Here is a tiny trained network, its code and every weight. The questions are about switching its units off for an input and a class, where a switched-off unit gives its printed mean instead of its output.

import numpy as np


def w(rows, s, z=0):
    codes = np.array(rows[::2]) - 128.0
    scale = np.full(codes.shape[1], s)
    scale[-1] = z or s
    return codes * scale


def norm(h):
    return h / np.sqrt((h * h).mean(-1, keepdims=True) + 1e-5)


def f(y):
    return np.maximum(y, 0)


def log_softmax(a):
    a = a - a.max(-1, keepdims=True)
    return a - np.log(np.exp(a).sum(-1, keepdims=True))


def net(x, mask):
    res = np.array(x, float).reshape(1, 8) / 4 @ E
    u = 0
    for l in range(3):
        y = f(norm(res) @ A[l][:, :-1].T + A[l][:, -1])
        res = res + np.where(mask[u : u + 13], y, B[l][:, -1]) @ B[l][:, :-1]
        u += 13
    return log_softmax(norm(res)[-1] @ U[:, :-1].T + U[:, -1])


A, B = {}, {}
E = w([
[125,128,129,124],'x0',
[254,114,178,80],'x1',
[178,63,72,218],'x2',
[134,187,224,234],'x3',
[127,126,127,131],'x4',
[123,131,129,129],'x5',
[185,242,22,130],'x6',
[128,131,126,130],'x7',
],0.0062)
A[0] = w([
[66,85,61,92,134],'0.n0',
[47,50,135,132,104],'0.n1',
[234,106,187,95,56],'0.n2',
[136,37,214,90,3],'0.n3',
[210,80,167,82,18],'0.n4',
[60,200,207,28,167],'0.n5',
[166,112,113,222,176],'0.n6',
[159,72,40,211,173],'0.n7',
[182,100,164,92,43],'0.n8',
[237,142,120,103,98],'0.n9',
[152,10,117,168,76],'0.n10',
[161,36,77,37,96],'0.n11',
[55,137,71,167,61],'0.n12',
],0.012,0.0054)
B[0] = w([
[108,177,203,146,207],'0.n0',
[137,156,22,186,203],'0.n1',
[30,145,107,147,181],'0.n2',
[192,186,10,190,180],'0.n3',
[2,87,104,160,163],'0.n4',
[163,27,144,63,254],'0.n5',
[125,134,173,48,221],'0.n6',
[127,97,148,43,241],'0.n7',
[58,106,107,156,152],'0.n8',
[24,140,79,147,182],'0.n9',
[159,38,155,70,185],'0.n10',
[162,169,235,167,209],'0.n11',
[50,124,81,171,186],'0.n12',
],0.012,0.0073)
A[1] = w([
[50,114,131,187,116],'1.n0',
[134,91,129,215,9],'1.n1',
[182,42,75,127,103],'1.n2',
[191,75,98,225,111],'1.n3',
[177,199,74,110,124],'1.n4',
[133,181,33,172,101],'1.n5',
[83,57,57,187,113],'1.n6',
[156,84,146,185,7],'1.n7',
[127,190,196,216,36],'1.n8',
[178,150,222,176,89],'1.n9',
[212,88,84,209,99],'1.n10',
[92,139,252,155,137],'1.n11',
[163,51,165,215,107],'1.n12',
],0.012)
B[1] = w([
[75,161,126,124,239],'1.n0',
[238,143,12,168,131],'1.n1',
[171,129,116,59,193],'1.n2',
[167,190,86,93,174],'1.n3',
[155,110,63,192,151],'1.n4',
[167,72,119,7,157],'1.n5',
[86,195,102,63,249],'1.n6',
[169,207,89,249,129],'1.n7',
[133,217,127,37,134],'1.n8',
[84,234,201,54,149],'1.n9',
[161,161,61,68,164],'1.n10',
[168,215,181,130,253],'1.n11',
[169,185,100,207,181],'1.n12',
],0.011,0.0055)
A[2] = w([
[145,108,132,242,40],'2.n0',
[76,120,115,173,48],'2.n1',
[128,122,140,192,22],'2.n2',
[144,107,112,249,1],'2.n3',
[138,105,131,214,22],'2.n4',
[128,87,150,155,65],'2.n5',
[150,86,132,181,28],'2.n6',
[144,165,81,108,138],'2.n7',
[150,158,177,163,124],'2.n8',
[157,113,109,102,154],'2.n9',
[133,103,120,208,91],'2.n10',
[111,55,130,255,23],'2.n11',
[151,61,114,149,135],'2.n12',
],0.023,0.02)
B[2] = w([
[27,159,34,221,128],'2.n0',
[221,108,40,15,132],'2.n1',
[209,140,117,144,128],'2.n2',
[240,146,2,119,128],'2.n3',
[120,130,97,23,128],'2.n4',
[127,155,86,90,128],'2.n5',
[113,254,63,123,128],'2.n6',
[159,120,105,174,254],'2.n7',
[161,172,160,126,184],'2.n8',
[170,124,118,127,228],'2.n9',
[102,79,112,63,128],'2.n10',
[14,143,168,200,128],'2.n11',
[109,162,130,55,146],'2.n12',
],0.02,0.0073)
U = w([
[149,135,142,111,235],'0',
[150,129,148,112,224],'1',
[37,120,129,151,65],'2',
[221,132,57,177,11],'3',
[152,136,155,103,163],'4',
[174,186,247,170,4],'5',
[177,4,185,59,2],'6',
[147,133,145,118,134],'7',
],0.014,0.0083)

Each question gives the input, the list of numbers given to net, and the class t.
The units are the neurons (one row each of A and B). Each row of codes is followed by its name. A weight is (code - 128) times the scale printed after its matrix; where a second scale follows, it is the last column's (A, B and U).
mask holds one flag per neuron, layer by layer. A switched-off neuron (its flag False) gives its mean, the last column of its row in B, instead of its output. The means were averaged over made-up inputs and are rounded, as every weight is.
A unit's drop is (log p(t) with every unit on - log p(t) with that unit switched off) / (log p(t) with every unit on - log p(t) with every unit switched off).
The circuit of an input: a set's keep is (log p(t) with only the set's units on - log p(t) with every unit switched off) / (log p(t) with every unit on - log p(t) with every unit switched off). Starting from the 12 units with the biggest drops (on a tie, the unit counted first), units are removed one at a time, each time the one whose removal leaves the highest keep (on an exact tie, the one counted first), for as long as the keep stays at least 0.8.
units of the circuit, in order: the units of the circuit, biggest drop first
most important unit: the unit with the biggest drop
k most important neurons: the k neurons with the biggest drops, biggest first
k most important neurons of layer l: the k neurons of layer l with the biggest drops, biggest first
drop of u: that unit's drop, to one decimal
input [4,8,-3,4,1,-5,-7,-5], class 2: 3 most important neurons -> 0.n2, 0.n4, 1.n6
input [0,6,0,-6,1,-6,6,-3], class 2: most important unit -> 0.n9
input [-4,-8,2,-2,6,7,5,3], class 2: units of the circuit, in order -> 0.n12, 0.n3, 2.n9
input [4,7,2,-7,-2,0,2,1], class 2: units of the circuit, in order -> 0.n9, 0.n4
input [1,-6,5,-6,3,-3,5,3], class 2: 3 most important neurons -> 0.n12, 0.n5, 0.n0
input [3,-7,8,5,2,-5,-2,-4], class 6: units of the circuit, in order -> 0.n7, 0.n10
input [0,5,7,-3,1,5,4,-1], class 6: 2 most important neurons of layer 1 -> 1.n6, 1.n0
input [4,-6,-3,-1,2,-5,8,-2], class 3: units of the circuit, in order -> 2.n7, 1.n4
input [5,-6,4,-3,-3,3,6,3], class 2: 2 most important neurons of layer 0 -> 0.n12, 0.n3
input [3,-2,-7,5,0,-4,-1,-6], class 6: 2 most important neurons -> 0.n5, 0.n11
input [-3,5,3,6,-7,-2,8,2], class 3: 3 most important neurons -> 0.n11, 0.n0, 2.n7
input [5,2,6,-7,4,-2,-6,2], class 5: 3 most important neurons of layer 0 -> 0.n11, 0.n0, 0.n5
input [-6,5,8,-7,-7,-2,-8,0], class 3: 2 most important neurons -> 0.n3, 0.n1
input [1,-3,8,-3,3,3,-2,-4], class 6: units of the circuit, in order -> 0.n10
input [2,8,0,1,-2,-2,8,-2], class 2: 2 most important neurons -> 0.n9, 0.n2
input [4,1,-6,-8,1,5,8,0], class 3: 2 most important neurons of layer 1 -> 1.n4, 1.n11
input [-3,6,3,-4,2,-2,-4,1], class 2: 2 most important neurons -> 0.n4, 0.n2
input [7,-8,-3,-4,1,6,4,-2], class 2: 2 most important neurons -> 0.n0, 0.n3
input [1,2,4,1,-3,1,-8,4], class 3: 2 most important neurons -> 0.n3, 2.n7
input [4,7,-4,-8,-1,-7,-8,7], class 3: units of the circuit, in order -> 0.n3
input [-3,3,-7,5,6,2,-8,3], class 3: drop of 0.n3 -> 0.8
input [1,-3,-7,4,-5,0,-2,-3], class 6: drop of 0.n5 -> 1.1
input [-5,5,-1,-8,-4,2,4,-7], class 5: drop of 0.n11 -> 1.2
input [5,-5,-8,2,5,-3,8,2], class 3: drop of 0.n6 -> 0.4
